Rows, each with the grade of its hidden value
[ 170  -36   64   62    6   30  -67   45 -159   62   27  -80 -124   38
  -66  -96  107   63  147   77  -85  101 -140   22  217   75   80 -137
 -101 -122   76   29  -13   24   56   -7   49   81  117   44   13   41
   33  -74    0  -61  -63   56  160   77]  E
[ 236  -61  -63  115  -20  103 -220   28   -8   49   81  -34  -65  -55
  -89  -91  108   81  171 -147  -80  -27 -178   70   48  110  -18  -45
 -184 -177 -111   81  -59  -67  204   26   89  214  -25   22 -163  239
  117 -149  -77 -109   -1  176   10  296]  Y
[  84   12   32   29  -31   -7  -45  -21  -80   82   30  -80   10   15
  -70   40   82    0   94   46 -103    1 -184   53   85   -3   57  -36
 -100  -67   81   48  108   13  -42  -30  107   19   90   -9   86   -2
   70   90   40 -119  -63   47   50   85]  E
[ 55 -39  39 -10 -33  -7 -73 -65 -67  45   3 -35   4  11 -29  34 -29   7
  25  26 -14   7 -77   7  46  -3  21  11 -71  20  51 -15  88 -25 -48  16
  33  16   4  15  18  27  59  98  -1 -70 -18  -9  72 -11]  J
[ 111  -53  -37   45 -144  137 -118  -67  -64   66  -22 -124 -118  -21
  -83   24   93    8   61  -39    4  -27  -83   55  151    6   29  -30
  -35 -113   33  -64   14  -90   54   -2   30  -10   18    7   16  106
  -12   79   65 -195   28   49  150   -4]  N
[  17   24   -2   82   41   25  -29 -162    3  -11   51    4  -76   76
  -86   72  -57    6   70  -17   44   51  -54   63   68  -36   12   80
  -40   40    9  -25  108   52  -81  100   72    6    9   10    0  -46
   66   39  -14  -37  -19  -29   16   60]  J
[  10   41  -68  -14 -236  141   19  -30  -35  164 -185  -43 -152   27
   34  -38  125  -13  -41  -43   63   70   -5   14   89   68  191   15
  -44   67  -76 -120  -31  -80  182  -33  -23  123   99   52  154  192
 -137  237  108 -153   40   91  302 -153]  R
[-130   -8   36   28  -32   20   55 -111   -7   69  -82  -91  -98  -14
  -23  167  -16  -63 -107  -68  146  -57   26  -52  -72 -160  -12   72
  116  164   92 -112  -50  -12  -12   39  -10 -154   90  138  208   50
  -66  231  108 -119  112  -23  107 -291]  S
[ -86   63   38  -40   -7  -29   80  -43   15  135  -66  -30   66    4
    9   61   22  -51  -27  -12   33   31  -21  -52  -15  -52   38   25
  -16   87   83  -38   33   41  -17  -77   92  -42  181   20  182   81
  -31  217  171 -111   -8   60  100 -186]  K
[ -72  -14  396  231  301 -465   43  122 -154 -164   83  189  -52 -271
  105  142 -185   -3  172  158 -166  -63    6 -254 -205   49   88  -21
    8  353   87   52  -90  302 -352  261  186  118  -45  249   87 -150
  -35 -227 -293  723 -159  -27 -186  279]  K
[  92  -50    7   77   50   67 -152  -98  -43   25   47  -36  -36   37
  -61  -51   13   17  104  -67   -5  -38 -140  103   92  -50  -51  -44
  -72  -45   69    8   46  -39   40   73    3    1   -4   78 -148   14
  142  -44  -75 -122   38   10   36   75]  K
[ -32   45   -3   70  -32   30  -14  -16 -114  -46  -27   36   10  -44
   82   12  -14  -99   26   87   44    6  -95   59  106 -199   27  -79
   44   13  161   19   68   64  -92   31   47  -84  -26   92   33 -124
   84    5  -43  -78   54   29   69  -78]  E
[ 100  -90    2   98  157    5 -142  -70   49  -20   96   -2  -24   93
 -106 -134  -40   45  106  -59   36  146  -59   13   66   96  -94  -46
 -162 -141  -29   46   25   -9   61   -8  112   40  -19  -31 -132   74
  219 -211   -2  -96  -32   15  -36  106]  E
[ 116  -33  111  107 -141   57  -26   20 -129  106  -89  -49 -114   51
  133 -238  146   63   40   29 -179  114 -200   16   84  140  146  -60
 -152  -58  -49   13 -112  -34  311 -110  -24  296  185  110   49  185
  -99   52  -71 -107  -29  164  245  265]  R
[ -59   24  -34 -104   -3  -39   -1 -128  -12   39  -13  -67  153   68
  -16   71  -23  -59  -97   81   56   78  -66   -3  -54  -30   27   23
   -4   14  103  -67  131    5  -14  -93   41  -99   73  -15  103  -31
   17  144   77 -174  -49  -19   86  -74]  K
[-164  -16  110  116   41  -50  111 -111  117  -67 -111   74   94    9
   62  -39 -124 -124  -38   -3   15   89   37   79   50  -59  -75  115
  -85   26   33   23  207   88 -246  -90  204  -60   18 -158  126 -145
   96   69   97  -31  -67   -6  -99  111]  Y
[ -67   88 -124  107 -106  113  -44 -173   17  -75  -49   21  -73  -33
  -27  124    4  -72  -20  -55  111  -49  -71   94  -33  -85   40   95
   78   74  -14  -64   40   -9  -10   89   25  -65  -90   80   19  -69
  -20   37  -32  -91   71   10   39   18]  Y
[ -33   71  -45  -79   13   32  -61 -147    8  -32  -23   43  130  -57
  -63   82  -17    2  -18  -44   66  -30  -67    7  -77   59  -46   97
   60   88   37    7   20  -12  -32  -33    3  -66   16   35  -58  -31
    2  -19   50  -48  -17  -15   37  -29]  G
[  61  -35  103 -161  -15   58   41  -53   85  164  -99   29   76 -118
   11  -45   26  -71   20  -73  138  145    1  -71   28  -22  -35   54
   26   45   20  112   31   38  -25 -202   91   49  215  -59  241  154
   86  138  311 -135  -27  -24  163 -151]  G
[   6   63   22   51 -141  127  -11  -89  -64   42  -42    4  -48  -23
   29  -12   37   27   53  -24  -28   10  -62  -17  142   14    7   41
    2  -20   42  -14  -59  -19   42  -64   36   30  107   31    9   97
  -82   97  115 -141   41  101  156  -73]  N
[  14    5  -28  -27    1   87  -25  -27  -25  100  -61  -62   95   41
   10  -87   91  -64  -21  -35   34   25 -163  109   53 -124  -37  -73
  -38  -63  121   55   50  -23  103 -115   15  -57  131   41   42   16
  119   70   75 -290   45   68  102  -71]  J
[  70 -113   34  -84   80  -39  -46  -82   21   87   65 -113   54   43
 -114   97  -57  -45   -7    9   96   83  -31    5   23 -107  -58   15
  -58  -51   89    7  176   17 -110  -32  106  -78   55  -76  143   34
  181  133  115 -173  -42  -66   19  -70]  J
[  53  -95   82  -72   -3  -94 -156  -70  -93  -44  -11  -68   30 -104
 -129   83   -3   79   -6   42  -41  -37  -28 -125  -84  281   -6   20
   -1   34   25  -63  -46  -95  -55  -29   -3  -51  -50   33  -37   21
  -65  -98    7   96 -107  -78   63   34]  N
[  13  -31  -39  116  -54   83  -84 -135   -7  -25   39  -89  -87  -22
  -74  135  -46   -5   24  -71   50  -94  -29   33   45 -101  -50   60
    8  -27   53 -110   28  -32  -30   96   53  -81  -32   31  -26   71
  -28   93    0 -127   71   41   16    8]  G
[ -67  -48   51   70  100  -52  -62  -65  -22  -54    7  -47  108   28
  -70   20  -47  -16  -12  -11  -43  -64  -95   60    2  -24 -134   -1
  -70  -38  133   24   92  -27 -125  -27   84 -163  -20  -15  -58 -112
  136  -41   -4 -106  -12   -4 -101   11]  E
[ 112  -38   30  172  -94    5 -124 -160  -21   66  127  -81 -166  100
  -51   53  -46   36  140   26  -87   41 -124  -29   82    6   95   23
 -176  -66  -29  -85  111  -31   16   98  121  112  -18    5   29  144
   49  170  -27 -106   -8   18   43  127]  H
[ -16  -11 -119   68   50  -23 -176  -33   37  -34   21  -46  177  -39
  -73   24   41  -89   31  -48  -25 -125 -159  132  -62  -37  -57  -85
 -112 -117   86   -7  153  -65  -36    5  130 -134 -130  -17 -132  -60
  189  -88  -70 -149  -11   66 -129  130]  Y
[  74   56  -42  -15 -115   27  -74 -102  -39  123    3  -31  -51   47
    0    7   81   16   17   14   -4   88 -165  -55  -83   81  160   10
  -63   50  -63  -25  -24  -41  211  -27    1  147   80  116  104  161
  -23  132   16 -126   -5   43  183   10]  K
[ 289  -74  176  -23  -40  124 -153   24 -132   21  -15  122  -52 -265
  116 -182   44   97  183  -94  -47    4 -136  -40   83   75  -34   -2
   35   43  -33  174 -218   30  167  -21  -85  339  110  172 -150  223
  -20 -174  -87  112   14   95  207  277]  J
[  -2  -79   87   15   67    9   27   16   -4  139 -100  -52  -13   95
  -34 -109   40  -56   18  -40   21   73  -51  116  154  -79  -24  -60
 -136  -14   87   50  138   -3  -62  -51   78  -31  114  -39  109  -25
  194  107   99 -165   -9   -2   66 -111]  S
[ -51  -42   44  -33  132 -118  -88 -109  -38 -141   34   51  153  -14
  -14   32 -136    6  -85   55   49   45  -57  -57 -172   69  -95   56
   16   84   51   30   15    9  -59  -19    1  -71  -90   65  -77 -108
   97 -159  -98   45  -44  -73  -57   52]  H
[ 137    5  139  273   59 -105    1  413 -263   97 -239  -43 -197  -87
  172 -454  465   10  109   61 -297   65 -378   96  -49  247  339 -410
 -177  -14  -33  108 -347   72  540  -43  -39  382  244  392   88   65
 -133 -378 -346  192  -98  305  236  530]  R
[ -88    4   61    7   -6   44    3 -197    7  -45  -77    9   20  -18
    8   18  -40  -68  -58   -2  106   39  -57    6  -28  -53  -55   72
  109   92   94   -7   25    0  -55  -65  -11 -131   53   66   82 -104
   19   33   85 -105   31  -98   79  -80]  G
[  38  -11   -6   70 -106  134 -109 -234   53   36   -2  -37 -104   52
 -144   40   -8   61   94 -113   -5  -13  -29   41  135  131  -37  134
  -78  -38  -53  -64   70 -106  -46   10   64   -4    0  -77  -68   76
    7   95  130 -141   -4  -25   62    8]  N
[ -19   -5  161  -42  -82  -10  -23 -159  -37  151 -112  -39  -71   -7
  -31   -9   38   -3   65   25  -14   21  -40 -101   73  121   94    0
   -4  141   90  -87   33  -65  -66  -55   -2  -49  151   62  134   41
  -62  206  192  -25  -34 -125  212 -217]  K
[   8   73   51   -6   -5   23  -19 -232   -7   61   52   32  -14  108
  -12    2  -34   12   60   38   27  147 -122  -49   20   17   45   74
   -9   70   29   18   51   31   26  -41   26   39  125   62   64    9
   55  106   92 -118  -16  -65  128  -57]  J
[ -97   66  -64  116  -65   63  -43 -186   29  -84  -17   38   41   52
    2   39  -42  -34  -41  -42    1  -17 -115   97  -40  -23  -42  123
  -31   14  -16    4   74  -32  -13   -7   59  -38  -72    8  -45  -86
   57   25  -34 -147   34   37  -41   92]  N
[ 115   -9   55  -21  -43   25 -165 -216  -46   26   90  -10   52   -1
   -3   -2  -14   60   88    2  -80    7 -179  -19  -24   90   13   66
  -37    2   17   -6   28  -40   88  -16  -19  121   51   74 -115   88
    9   42  -51  -73  -40  -10  102  210]  S
[  33  -75   54  207  -81   87  -46 -106   -6    8  -89  -33 -197   42
    6  -73  -11  -57   77  -37   -4    4  -57  154  180  -77   54   -1
 -110   -4    3  -72  139  -20  -60  107   58   39  -41    2   22  -36
   53   90  -62  -67   27  -14   62  144]  J
[ -78   64  -21  169 -192  154   43 -176  140   61 -139  -11 -121  -92
   82  -10   70 -149   42 -102   90   28   -2   25   60  -88   88   55
   37   -3  -25 -132   16   17   59  -55  140    9  108    0  188  134
 -135  191  184 -157   57   86  139   46]  N
[  40    2  -55   -5 -167   14  -87 -108  -99  -18  -43  -96  -50  -36
   -3   61   64  -65  -13  157   29   74  -80  -27   31   62  184  -67
   36  -43   62 -155   68  -30   29  -23   24  -40  -29   43  114  -17
 -112   54    3  -73  -60  -31  201   49]  Y
[  51   -8  109   51  105   97   60   -8  -99   64   42  -29 -129   37
  -79   42   -5   87   47 -110   55   14  -70   12  123 -157 -147   65
   47   52   91  137 -137   74   11   28   -9   -4  204  120   63   60
   75   32   84 -129  101   64   74 -180]  H
[  74   69  -76   38  -33   68 -143 -219   41  -24   77   22   -8  -29
 -124   98   11   18  137  -52   11   -9 -108   46   16   96   33   93
  -17  -12  -41  -25   90   -6  -35   61   86   34  -36   -7  -95   10
   28  -31   12  -30  -54  -14   20  176]  Y
[  26   11   -1   84   48   35  -53   16  -71   44   19  -93  -64   -7
 -119   42   86   64   55  -78  -25  -70 -100  -10   30   28  -46  -41
  -26  -34   73   -5 -119  -22   80   16   41  -59  103  100  -18   94
  -15  -41   41 -101   38  107   41  -72]  E
[ 43  27   2 -74 -32  36 -72 -97 -71   7  23  24  78 -26  -1  31 -42  29
  16  26  27  31 -67 -42  27  18 -17  37  12  28  64   9   8  -6  -1 -36
  -1   9  35  39 -47  48  14  32  37 -80  -2  16 109 -66]  H
[ -47  130  -28  -77   28   53   18   18  -72   50  -51   85  104    8
  -70   10   34   57   36  -43    8   -2  -46   12  104   63  -57   27
  -22   61   71  106  -27    4  -68  -63   40  -54   89   11  -59  -24
   69  -18  138  -79    5   81   64 -273]  Y
[ -27  -28   89  121   65    9   43 -104    2   47  -22    1 -174  165
  -73  -28  -56   51   29  -56   29  117    4   35  104   26   -4   89
 -110   81  -42   -3   35   25  -34   68   53   54   71   15   63    2
   80   67   28  -37    1  -20   48  -54]  S
[ 120  -38  106   13  284 -153 -124   81  -71 -103  138   10  173 -231
 -156  139    8   95  129  -94 -125 -189 -155   14 -160   88 -166   38
   -3   23   68  173  -76  113 -112   77  101   38   27   79 -168  -27
   71 -308 -163  233 -122   97 -204  392]  E
[  83   44  129   34 -146   50   70   13  -77  -12  -44  141   56 -133
  271 -133    8  -21   -8   47  -80  176 -170  -47  -36  -40   45   98
   -5   13  -78  213 -114  129  166 -192   62  349  152   65  165  131
  -39   23  -21  -45  -18  193  144  313]  N
[  64  -17   23  -81 -193  135 -131 -352   45   27  -48  -38  -21   -2
  -64  -10   -5    8   55   20   45  102  -35  -41  107  208   49  111
   29  -28   -4 -128  106 -117  -15 -123   -4  -15   50  -80   -1   57
  -92  124  204 -151  -70 -147  228   28]  Y
[  66  -23   53  -61  -74  -68  -98  -44  -68   79  -11  -62   70  -87
  -33   80   27  -10   47   62  -72  -46 -106  -60  -27   80   87  -22
  -62   28   70  -46   90  -40  -59  -27   64   10   28   12   69   67
  -19  129   38  -12  -78   -9   86   28]  H
[  29   67   -9  -35   13   61  -92 -168   84   66  -62   77   49  -25
  -47  -94   77   -6   71 -101   54   68 -139    5  -83  159   23   43
  -19   82  -59   61  -15  -40  119  -85   12   65   85   69  -23   55
   69  -60   97  -68  -27  -36   99   37]  H
[-232  147   95   87  132   30  165 -189  189  -31 -145  266  121    7
  114 -118 -116 -102   53 -133   89   99   83  109   85  -55  -86  181
   -5  195    3   62  121  165 -196  -40  148   20  128  -65  -32 -137
   80   10  123   65  -22   24  -41   22]  R
[  35   80  -14   39  -80  109   48 -117   -7  159  -24  -41 -159   64
    1   24   97  -41   55  -33   89  117  -97   15   74 -111  136   18
   22   57    5  -28   -9   57  136    7   33   85  199  110  208  118
  -24  206  115 -175   47   45  224  -92]  S
[ 112 -128   52  -16 -108   39  -77   37 -115   -6  -75  -75  -33 -198
  101  -11   18 -123    1   95   93   26  -22  -16   97 -153   59 -133
   78  -60  144  -66   29   22  -23  -26   22  -21   -7   59  128   54
  -23   28   -5  -57   15    8  190   30]  G
[  67  -58   49   48   75   83  -41  -50   58  -12   10   16   26 -114
 -107   74  -33    1   84 -187   31  -94  -38  131   73  -91 -184  134
  -24  -17    8  130   70   40 -159   28  119    8   23  -74  -37   11
  143  -21   53  -53    4   53  -98  149]  Y
[ -58  -69   31  -10   43  -34 -155 -208  126  -41   -4    6  179  -72
  -74   47 -115  -25   -3 -105   25  -99  -16  -23 -118   93 -155  105
  -55   25   33  -51  114 -103 -123  -47   85 -126  -82  -67 -126   26
   94    7   71  -61  -23  -69 -104   39]  G
[  96  -44  106  145  339  -55   28  168 -195 -126   90  -76  115   45
   -5 -184   80   54   69   65 -155   57 -225  196  149  -97 -148 -179
  -60 -216  231  158  -74  212   84  -36   55   14  218   83 -166 -163
   77 -388 -233  -31  -92  217  -61  449]  H
[   3   53  199    0  -29   -1   81  -98 -110  -68   20  172 -216 -169
   52  111 -179   99  116   68  139  180  263 -333  174  110   34  136
  193  208    4  -73 -231  170 -175   67   47   96  101   89   81  138
 -239  -34  169  312  -15  -24  242 -268]  N
